Here is a tiny trained network, its code and every weight. The questions are about switching its units off for an input and a class, where a switched-off unit gives its printed mean instead of its output.

import numpy as np


def w(rows, s, z=0):
    codes = np.array(rows[::2]) - 128.0
    scale = np.full(codes.shape[1], s)
    scale[-1] = z or s
    return codes * scale


def f(y):
    return y / 2 * (1 + np.tanh(0.7978845608 * (y + 0.044715 * y**3)))


def log_softmax(a):
    a = a - a.max(-1, keepdims=True)
    return a - np.log(np.exp(a).sum(-1, keepdims=True))


def net(x, mask):
    res = np.array(x, float).reshape(1, 4) / 4 @ E
    y = f(res @ A[0][:, :-1].T + A[0][:, -1])
    res = res + np.where(mask, y, B[0][:, -1]) @ B[0][:, :-1]
    return log_softmax(res[-1] @ U[:, :-1].T + U[:, -1])


A, B = {}, {}
E = w([
[11,140,86,174],'x0',
[133,135,122,136],'x1',
[107,249,195,125],'x2',
[123,163,78,30],'x3',
],0.011)
A[0] = w([
[57,176,19,161,44],'N0',
[210,141,168,97,56],'N1',
[138,98,99,135,91],'N2',
[124,71,92,106,103],'N3',
[116,196,10,76,7],'N4',
[102,154,88,61,198],'N5',
[137,95,102,127,187],'N6',
[219,105,119,111,88],'N7',
[103,123,171,243,168],'N8',
[118,163,169,118,96],'N9',
[102,198,184,126,214],'N10',
[99,166,191,91,13],'N11',
],0.012,0.002)
B[0] = w([
[48,117,207,65,255],'N0',
[23,179,187,110,218],'N1',
[123,93,22,213,158],'N2',
[141,181,78,255,197],'N3',
[204,146,199,167,244],'N4',
[237,87,211,142,223],'N5',
[57,162,28,169,172],'N6',
[61,170,171,94,218],'N7',
[191,66,171,59,226],'N8',
[127,173,62,175,168],'N9',
[178,146,23,193,231],'N10',
[111,163,107,221,183],'N11',
],0.0082,0.0085)
U = w([
[120,174,36,166,88],'0',
[4,159,165,61,80],'1',
[147,125,110,73,254],'2',
[243,74,163,86,54],'3',
],0.011,0.0085)

Each question gives the input, the list of numbers given to net, and the class t.
The units are the neurons (one row each of A and B). Each row of codes is followed by its name. A weight is (code - 128) times the scale printed after its matrix; where a second scale follows, it is the last column's (A, B and U).
mask holds one flag per neuron, in row order. A switched-off neuron (its flag False) gives its mean, the last column of its row in B, instead of its output. The means were averaged over made-up inputs and are rounded, as every weight is.
A unit's drop is (log p(t) with every unit on - log p(t) with that unit switched off) / (log p(t) with every unit on - log p(t) with every unit switched off).
The circuit of an input: a set's keep is (log p(t) with only the set's units on - log p(t) with every unit switched off) / (log p(t) with every unit on - log p(t) with every unit switched off). Starting from all 12 units, units are removed one at a time, each time the one whose removal leaves the highest keep (on an exact tie, the one counted first), for as long as the keep stays at least 0.8.
units of the circuit, in order: the units of the circuit, biggest drop first
unit that matters most: the unit with the biggest drop
k most important neurons: the k neurons with the biggest drops, biggest first
drop when u is switched off: that unit's drop, to one decimal
input [-5,4,4,-1], class 1: unit that matters most => N1
input [-6,7,-7,0], class 0: units of the circuit, in order => (N3 N6)
input [-8,-8,-7,7], class 1: 3 most important neurons => (N7 N1 N10)
input [7,-8,6,-4], class 2: 2 most important neurons => (N8 N10)
input [-8,-7,-7,4], class 1: units of the circuit, in order => (N7 N1)
input [5,1,1,8], class 3: units of the circuit, in order => (N5 N4)
input [-4,8,-4,-5], class 2: 2 most important neurons => (N5 N4)
input [-6,-3,8,1], class 0: units of the circuit, in order => (N10 N11)
input [-8,-2,-7,3], class 1: 2 most important neurons => (N7 N1)
input [5,-8,7,8], class 2: 2 most important neurons => (N5 N0)
input [7,-2,7,4], class 0: 2 most important neurons => (N10 N11)
input [5,-1,0,7], class 3: 3 most important neurons => (N5 N4 N1)
input [4,1,5,-2], class 0: 2 most important neurons => (N10 N1)
input [6,7,4,-8], class 3: unit that matters most => N8
input [7,0,-5,-2], class 1: 2 most important neurons => (N0 N10)
input [6,-8,3,6], class 2: 2 most important neurons => (N5 N1)
input [5,3,-2,-2], class 1: 4 most important neurons => (N0 N10 N5 N4)
input [-6,-4,-7,-6], class 0: drop when N3 is switched off => 0.2
input [3,-7,7,-5], class 0: drop when N9 is switched off => 0.1
input [-4,5,6,5], class 0: drop when N8 is switched off => 0.2
input [-8,-5,3,-6], class 1: units of the circuit, in order => (N1)
